Each row comes from the steps of one walk. Every step used is in the known rows, and no mark comes twice. Write the walk behind each row, first mark first.
Known rows
vati/risisal/famez/mibator/sodeko/vilil/loviv/pali/felad: [  26  120  -62 -202  148   18  162  -10    1  -25   84  560  105  -40
  237  239  139  137  -34 -102  342 -155  142    3   61 -204  372 -183
   11   61 -141 -168   96 -241 -115 -108 -160  -49 -413   49  157  230
  176  324 -133  169  -43]
loviv/sodeko/famez/mibator/kose/risisal: [ -65 -250 -253  159   48   82 -196  103   31   41   84  -31  -35   -9
 -334  149  155  -44  -11    5 -115  543 -147   26  -74  353  123 -159
   75 -118  -50  154   58  212 -114  190  187 -413 -223  -76  100  -66
  356  -30  -16   -7 -199]
famez/sodeko/vati/risisal/felad/loviv/pali/mibator/pefu: [  65   30  418 -404   89   67  163  215   29  -52  120  -25 -167  259
   98 -120 -407 -316  112   65  487 -325   30   31   37  -62  279  277
  180   29  109  365  -65  -88  182  -53   56  131  229   55  125  313
 -115  -66  120  -63  393]
vati/sodeko/vilil/loviv/pali/felad: [-117   70   -6  264 -131 -140  293 -203  -18  415  -55  673   59 -294
  720 -104  118   94 -459 -172  328  -95  219  -86  295 -202  245   12
  385   37  308 -286    3 -136  -28 -210  -92  -84 -157  -13   29 -230
 -190  157  -27  109    5]
sodeko/vati/risisal/felad/loviv/kose/pali/mibator/pefu: [ 114  -39  597 -388   66   56  -14  143  -51   13   -3 -144   14  295
 -206 -245 -209 -307 -165   88  439 -275  -59  207  -64 -124  379  317
  -78  158  252  315 -117   53   23  -56  326   82  440   48  162  353
   57 -292  -59   78  276]
loviv/vati/risisal/pefu: [ 147  144   84 -138  -66   53 -532 -360  119 -113    4  249  162 -142
 -169 -414 -143 -612  121   78 -254  316 -139 -105  -54    8  152  344
  -57  -75   67  731  -22   85   74  327  206  -55  247    8 -318    0
  121 -240 -266  147   49]
loviv/vati/risisal/kose: [ 254   13 -109   24  -64   65 -419 -267   43  -86 -164  137  264 -353
 -333 -273   -8 -432  -40   85 -271  316 -167   23   23   40   78   30
 -135   85   44  500  100  122  -57  151  245 -195  183    4 -293 -323
 -122 -211  -87   79  141]
pali/felad/famez/mibator/kose/loviv/sodeko/vilil/vati: [  81  114  -25   80  243  -66  319  346   -5  460  101 -312  -39  227
  275  390 -216  317  243 -174  254   60  260   -7  190  199 -166  -34
  359 -142   -2 -151  130   53 -205   55 -212  -31  -96  -78  256 -472
  370  142  198  163  -74]
felad/famez/sodeko/vilil/loviv: [-173  158  -40  407   53  -87  164  -55  133 -240 -118  228  -25 -180
  390  203  -93  345  276    1 -274 -220   28 -293  256   85 -398 -106
  273 -128 -356  -61  112 -256  136  -65 -172   24 -183  -11 -199 -408
 -162  217  174 -166 -165]
mibator/risisal/famez/sodeko/vilil/loviv: [ -96   77  213  285   20   11   63 -112   98 -157   32  423   44  -39
  225  302    7  280   49   -2 -305 -252  -66 -179   27  -92 -350 -257
   44 -177 -426   -4  258 -158  -45   58 -124  258 -304   51   59 -586
   95   81   76   11 -112]
loviv/pali/felad/famez/sodeko/vati/risisal/pefu: [  97   94  281 -451  161   64  -57  -98   67 -165  146 -106  -34   24
  307 -163 -351 -686  365  188 -232 -148  242 -136  242 -117  308  400
  465  106 -387  217  -98 -315   37   -3  -26  -88  300   -2  -88  310
  176   38 -155  117  170]
kose/risisal/felad/pali/mibator: [ -14  -41  269 -456 -174  -33 -343  159   -5 -362 -127 -346 -204  143
 -438  -79  274 -365    8  364 -485    0  -40  -67 -100 -110  -78  253
 -248  101 -657  161  -80  -52  -48  -87  125   53  422   73   76  533
 -233  -89 -209   69  155]
loviv/risisal/kose/pali/felad/famez/sodeko: [  86 -127  301 -456  -16   31 -119  -44  -79 -115 -160 -491  146    7
 -501   96   16 -280  294  273 -437 -262  110   33   50   24 -413  138
  -27  375 -414 -406 -133 -316  -52 -217   48   60  168  -19  -33  312
  129  123   85 -270  271]
felad/famez/mibator/sodeko: [-108  -10 -169   73  -45   18 -204   -6  139 -283  -87 -102  -65  127
 -171  264   62  303  523  -18  -25   68  -73 -196   85  115 -506 -145
  -78 -102 -723  264  -32 -169   55   88 -115   40  -48    2 -191  154
  155   87 -153 -554 -329]
sodeko/vilil/vati/risisal: [  62  157   87  129  -81  -26 -138  -55  176 -115  -54  580  199 -312
  231  -97 -134  -57 -134  -14  186   70   85 -147  395   -4   76 -110
   76  -29 -324  694  212   29   59  213  250 -154  -43   58 -192 -630
   18 -102 -117  417 -168]
famez/vilil/sodeko/vati/risisal/felad/pali/mibator/pefu: [-100  131  426 -579  -50   -9  -36   72  135 -309  143   -2   26  262
  424  -46 -408  -73  388  271  754 -315   13  -24  242 -210 -146   58
 -170  -44 -262  467  -45 -126  128   88  105  105  263   73  106  270
 -128   72  -29  202   20]
kose/loviv/sodeko/famez: [ -65 -150 -240  366  -62  -51 -169 -205   -9  214   53   83  -98   49
  271  -33  237  162 -364  -16   52  340   95   20   59  100  -30   81
  132 -148  378  192  -11   82   64  -58  -89  -38 -135  -92 -128 -301
  154 -114   55  244  -71]
vilil/sodeko/famez/pali/mibator/kose/risisal/felad/loviv/vati: [-163 -131   99 -129   73   49  361  266  -75  166   98 -373 -125  112
 -663  150 -117   22  169   67  -97   35 -131  116 -267  201  326 -151
   53   74  456 -458 -158  260   38   38   54  -36 -218  -49  212  379
 -279 -241  255   81  174]
vilil/famez/sodeko/loviv: [-247  -20 -446  259 -193  -38  126 -122  153 -222    3  247  -27 -251
  248   19  120  250  185   17 -260  -47  -87 -195   37   37 -298  -63
  138 -128   17  -60 -125 -105  142  -46  -69  -35 -199   17 -214 -444
 -148  102   50 -175 -174]
risisal/famez/sodeko/loviv/kose: [-113  -54 -343  343  120  -33  -22 -174  -22 -167   20   13   90 -138
  295  -36   22   71  126   24 -689 -108 -132 -127  -86  -24  101   28
   92 -160   42 -311  174 -275  -21  -34 -162  -11  -27   15  -45 -516
  -51    1   10 -136   19]
vilil/famez/mibator/sodeko/loviv/vati/risisal: [ -30   69 -691  -72  -50   11  105  -13  159 -109   88  488   45 -317
   43   36   72  267   51 -258  251  179  -98   39 -142   63  -52 -206
  -91  -84  668  251 -148  119  146  112   93 -231 -335   16 -228  -60
   60   59  -60  -52 -293]
mibator/kose/risisal/famez/sodeko/vilil/loviv/pali: [ 107   -2  -13  559  136  -13  193  222  -83 -113   61  117   -4 -210
   38  177  -10   44 -145 -119 -480   42   31  -91 -114   40  292 -212
  134 -108   66 -467  252   15 -215  -13  -97  -51 -387  -48  167 -666
   54  187   92  -19   88]
risisal/felad/pali/mibator/kose/loviv/vati/sodeko/vilil/famez: [ -51    3 -332 -107   -5  -30  161  -34  -50  336  131 -173 -212  -16
  426   83  204  364 -104 -116  403  113  340  183    1   38  -24  135
  125    9  722 -410  -27  235  -11 -197 -197   76   18  -63   73 -152
  -58   17  -36  169   30]
loviv/sodeko/vati/risisal/famez: [ 160   -1 -106  234   75  -52 -432 -236   13   36   24  275  189  -92
  157 -197 -138 -263 -293    7 -187  107   10  -70  217  -94  274  -13
   17 -112  -69  419  279 -113   29   68   33 -263 -146   -1  -77 -216
  149 -184 -125  593  -49]
vilil/vati/risisal/famez: [ 134  -24  -58  114  -58    1 -392 -114  115 -244  -31  215  233 -149
  -86 -206  -16 -142  140  109 -263   98   50 -150  113 -141   75   40
  -29  -63 -432  377  198 -121  -80  134  144 -134  -42   58 -171 -265
    9 -233 -193  446  -79]
pali/mibator/sodeko/vilil/loviv/kose/risisal: [ -73   38 -103  537  187  -49  206  155  -35   77  -70  232 -111  -58
 -115   76   95  201 -333 -352  -43   20 -124  -67  -39   69  216 -173
 -322 -115   56  138   66  167    7  219   64  -34 -217   16   70   29
  -33   18  -20 -227 -136]
kose/loviv/vati/sodeko/famez/pali/mibator: [-162 -123 -445   32 -102   29  224 -130 -107  279  145  -77 -101   61
  213 -213   94   94 -248 -122  477  365  124  181  -96  245  -30    2
  249  -14  577 -192 -176  226  158  -40 -165  -98   84  -87  -99  456
 -115 -167   36   -9 -248]
risisal/kose/loviv/vati/sodeko/vilil/famez: [ 175   58 -598  393  -57  -30   29 -372  -28  515   48  356  -33 -369
  498   11  142  241 -539 -238  573  270  265  142  184   67 -179  -26
  -18 -172  751 -112   89  263   19 -108  -80  -82 -212  -97 -227 -574
  142  -54  -62  147 -116]
kose/risisal/famez/mibator/sodeko/vilil/loviv: [  61  173 -163  462   84  -44  -27  108   24 -136   35  490  -83    8
 -144  358  114  338 -149 -160   86  -70  -60 -137 -105  -11 -267 -370
 -342 -290 -269   15  194   34  -96  100  -98    8 -439   -1   97  -99
  255  171 -103  -38 -327]
vilil/sodeko/vati/risisal: [  34   83   50  209  -52  -55 -123 -145  139  -97    8  437  198 -164
  112 -219 -181 -273 -120  -17  223   47   29  -99  307  -97  211 -138
   59  -15  -51  664   55  -16   34  199  154 -201 -166    0 -159 -406
  -51 -125 -145  346 -167]
felad/pali/mibator/kose/loviv/sodeko/vilil: [ -16   10  -16  131   70   -6   26  167  -99  124  -10 -414 -175  234
  161  127   73   45  -17  -89   63  267    9  104   83  230  183    0
   54  -13 -143  -48  130  197  -53   55 -223   50   46  -41  164 -176
   57  212  113  -74    2]
pali/mibator/sodeko/loviv/risisal: [ -79  -63 -202   95  -78  -46   54   81   25 -121  -20  134  -71   36
 -493 -104   39  -16  -43 -233   65  -83 -193  -39 -133   50 -249  -71
 -211   45  294  304 -143   24   90  163  112   90 -141   41   12  113
  -98  170   28 -450  -97]
famez/sodeko/loviv/pali/mibator/kose/risisal/felad: [  75  -88  122   -7   11   -7  179  443  -74  -47   56 -278 -144   91
 -381  -30   59 -175 -122   37 -366   72  -44   -4 -342    2  150   89
   67    5  303 -211  -28  100 -224  -50   21   32   79  -25  274 -287
 -212   78   -2 -238  341]
kose/pali/risisal/famez/sodeko: [  63  -50  318 -145  -78   11 -209  -58   -5 -156 -122 -342   82  119
 -218    5   60  -72  213  272 -570  -84  -34  -97 -143  -37 -302   27
 -207    7 -720 -148   15 -206   15  -68  -69  302  214   28  -28  276
   41   75  -14  -28   34]
felad/pali/risisal/kose/loviv/vati/sodeko/famez: [ 173 -229 -365 -134  -25   57   -9 -223  -44  167  -26 -347 -277 -275
  259 -154  147 -248 -100  146  -76  216  177  276    0   95  -39  137
  221   76  459 -243  -95  189   -9 -164  115  -89  443  -75 -182  177
 -219  -29  200  170   43]
vati/sodeko/vilil/loviv: [-129  100 -134  649 -156 -129   -5 -302   91  191 -114  750   59 -295
  493 -118   72  263 -326 -162  331  -12   57 -173  295  -26 -156 -134
  195 -152  143   73  133   -8   55   -3  -19 -100 -223  -31 -181 -520
 -171   30  -55   57 -249]
loviv/risisal/kose/pali/mibator: [ 183 -149  186 -365 -100  133 -312  -37 -104 -181 -164 -365  184   11
 -840 -251  193 -508 -262  104   91  185 -139  190  -67   60 -151  114
 -320  303 -378  152  -54   33 -119   -6  323 -107   47   26  -33  342
   95  130 -135 -409   95]
mibator/kose/pali/felad/loviv: [ -55  -20  584  221 -158  -37   12  118  -77  143 -211 -356   64  186
 -607   59   67   51  366  121 -329 -127 -153  -60 -186   24    0  -39
   79  286 -209 -360 -204  112 -163  -82  -57  343  242  -29  126 -164
  -84 -102  140 -311  251]
felad/pali/mibator/kose/loviv/vati/risisal/famez: [ 218  -60 -181 -199  140   51 -184  150 -123 -237   50 -618  -45  168
 -372 -161  124 -286  382   47 -401  340    7  192 -399   89  339  179
  -51  139  194 -133   19  160 -203   36 -142   73  286  -15   84  277
  -53  -27  -18  125  141]
vilil/famez/sodeko/vati/risisal/felad/pali/mibator: [-167  -12  -77 -616   36   90  -75   -6  129 -476   78 -210 -113  -40
  201  -67   17 -168  288  295  -39 -226  181  -20  222  -77   63  141
  140  193 -492  170  -69 -197  192 -135   19 -176   93   81 -111  352
 -214    6  -84  290   50]
risisal/famez/sodeko/loviv/pali/felad: [ -63   31  -99   17  -45  -81  201  -40  -68    5   65  124   44  -29
  386   41   77  -21   63   95 -506 -217   34 -143 -105 -249   73   88
  218  -35    3 -494   -8 -342  -83 -261 -312  138   30   27  150 -176
 -131  211   48  -69  189]

Which walk is each row?
[ -46   19  -68    9   55  -16  101   14 -127   88   36   11  147  198
   33  202  231  320  -30  -55 -105 -193  -68   77 -277 -214  -23 -120
 -214    8   43 -525  -53 -152 -203 -151 -192  105   23    4  223   59
  269  116 -146 -284 -105] | risisal/famez/mibator/sodeko/loviv/kose/pali/felad
[-166   99  160  -60  -92 -116  175 -117  -43  521 -110  217    2  -59
  311  283  131  375 -312  -39  171 -181   87  -10  236  -46  156   -7
  -20   76   18 -453  -96  -79  245 -309 -133   87 -347   10   48  240
  167   89  144  240   85] | kose/pali/felad/loviv/sodeko/vilil/famez
[ 176  210  418  278   47  -45  123   35 -105  649 -182   46  128  -73
  219  205 -210  181 -409  -44  219 -229   53   42  315  -96   28 -104
   -7   14 -140 -308  202   93   16 -143  -32  -21 -128  -23   64 -417
   28  -19  319  170  264] | risisal/kose/pali/felad/loviv/sodeko/vilil/vati
[  72  -90  106 -259  146  191   -3  -88   18  345  103 -330 -168   42
 -270 -105 -168 -226  305    7  326  280  -73  208 -279  306  122  166
  305  -16  411 -269 -173  300   28   99  208  -69  149  -99  -35  579
  270   25   97 -289  -52] | felad/loviv/vati/sodeko/famez/mibator/kose/pali/risisal/pefu
[-112  195  -94  115   -3   26  314   53   16  -62  -50  379  137 -133
  -67  -31 -187  170  -64 -272  263  -10 -165   10   30  140  131 -372
  -98   75  157  189   -9  187  220  244  -30  -68 -219   31 -118  194
 -297   10  119  -10 -201] | famez/pali/mibator/sodeko/vilil/loviv/vati/risisal
[-106  100  232  270  163   13  159   65 -109  212 -134  -72  -76  138
  -18  199   34  416 -216 -271  308 -104  -98   56   32   86  256 -157
 -284   68 -162 -126   54   83  203  -15 -115  232 -137   17   11  198
   85   64   34 -544   -6] | felad/loviv/kose/pali/mibator/sodeko/vilil
[ 150 -248 -256 -355  -26  183 -153  -43   35  157   72 -305  -85   67
 -229  215  284  -83 -196  -21  290  391  -12  266  -21  136 -161  -23
  -87  -91 -206  100   16  132 -194   48  109 -116 -364  -11  -10 -138
  501  -17  -97  -35  -52] | vilil/famez/mibator/risisal/kose/loviv/sodeko
[-127 -245  110 -331   22   25  -41  201  -72 -203  -87 -633 -138  234
 -612  131   69  -24  195  123 -538 -114  -24  -17  -47   72   75   29
 -253  127 -555 -225 -114 -140   18   25   56   40  195   31   51  719
  -80 -307 -210 -148   46] | loviv/kose/risisal/felad/famez/pali/mibator/sodeko
[-123  181  104  363  173 -214  225   48   15  195  -52 -156   46  -87
  531   41 -419  303  132  -57 -125 -314   21 -267  255  -78 -361  -81
  353  -93  110 -202   12 -231   74 -108 -162  -23  -86  -44  -16 -288
 -191  119  384  145   16] | pali/felad/famez/vilil/loviv/sodeko/vati
[  -5 -250 -350   88 -123    2  314  223  -90  133  167   69  -14  101
  149 -234 -219 -153 -117 -147  131  -21  -89  112 -118   -1  215   74
  -41 -288  208 -376  -10   79  -94  177  201 -296  218   41  264  463
    9 -279  -92   80 -278] | vilil/vati/sodeko/loviv/kose/risisal/famez/pali/mibator/pefu
[ 158  175  185  -61 -112  -81  -70  100  -32  136  -55  281  123  105
 -235 -145  105  244 -440  -95  184  -36  -23  109 -355 -260 -179    6
 -402   58  852  225 -110  193   37  -76   32  169  139  -17  -26   37
 -200 -119 -110   53  132] | kose/pali/mibator/sodeko/loviv/vati/risisal/felad
[ 154   30  207 -661 -159  -14 -160  112   -3 -148   53 -196 -134  338
  -32 -217   22 -309  142  192  176   13   51  182 -267 -111  -74  487
 -199   36  451  436 -215  120   11  -14   62  271  691   36   71  471
  -99 -187  -52  249  265] | kose/loviv/vati/risisal/felad/pali/mibator/pefu
[-145 -241   -9 -367 -210   98  112   33  -30 -451   46 -129  112  220
 -608 -214 -100 -385  348   67   -4 -194 -306   45 -165   71 -145  101
  -78   59 -279  -91 -194 -159  -24  146  206   -4  -26  101  176  750
  -38   75   58 -195 -141] | vilil/loviv/risisal/famez/pali/mibator/pefu
[ 243  -51  101 -362  -32  136  -45  133  -90 -101  -41 -643 -181  109
 -299  -21  137 -376  -42   46 -227  248 -118  271 -268   11 -183  108
 -126  107 -131  145  -37  274 -190   49   51  193  421   26   37   49
  -72  -44   83 -323  155] | felad/pali/mibator/risisal/kose/loviv/vati
[  28  118  284  343  268  -78   97   -3 -123   35   38    0  277  -35
  251  -20 -206  373  -78 -107   52 -414   98    2  -61 -289  144 -279
 -129  160  343 -404   45 -108  -93  -77  -91  128 -104  -27   46 -267
   63  -65   73  239   73] | mibator/sodeko/vati/risisal/famez/vilil/loviv/kose/pali/felad
[-380  -28   99 -196  -25   49 -179  -94   80 -359   47 -242 -187  174
  253  262  135  611  422  277  209 -170   10 -130   91  -81 -479 -138
 -184   37 -523  -15  -51 -124  216 -126 -161  261  101   31  -85  244
 -218  129   33 -279  -42] | risisal/felad/pali/mibator/sodeko/famez/vilil
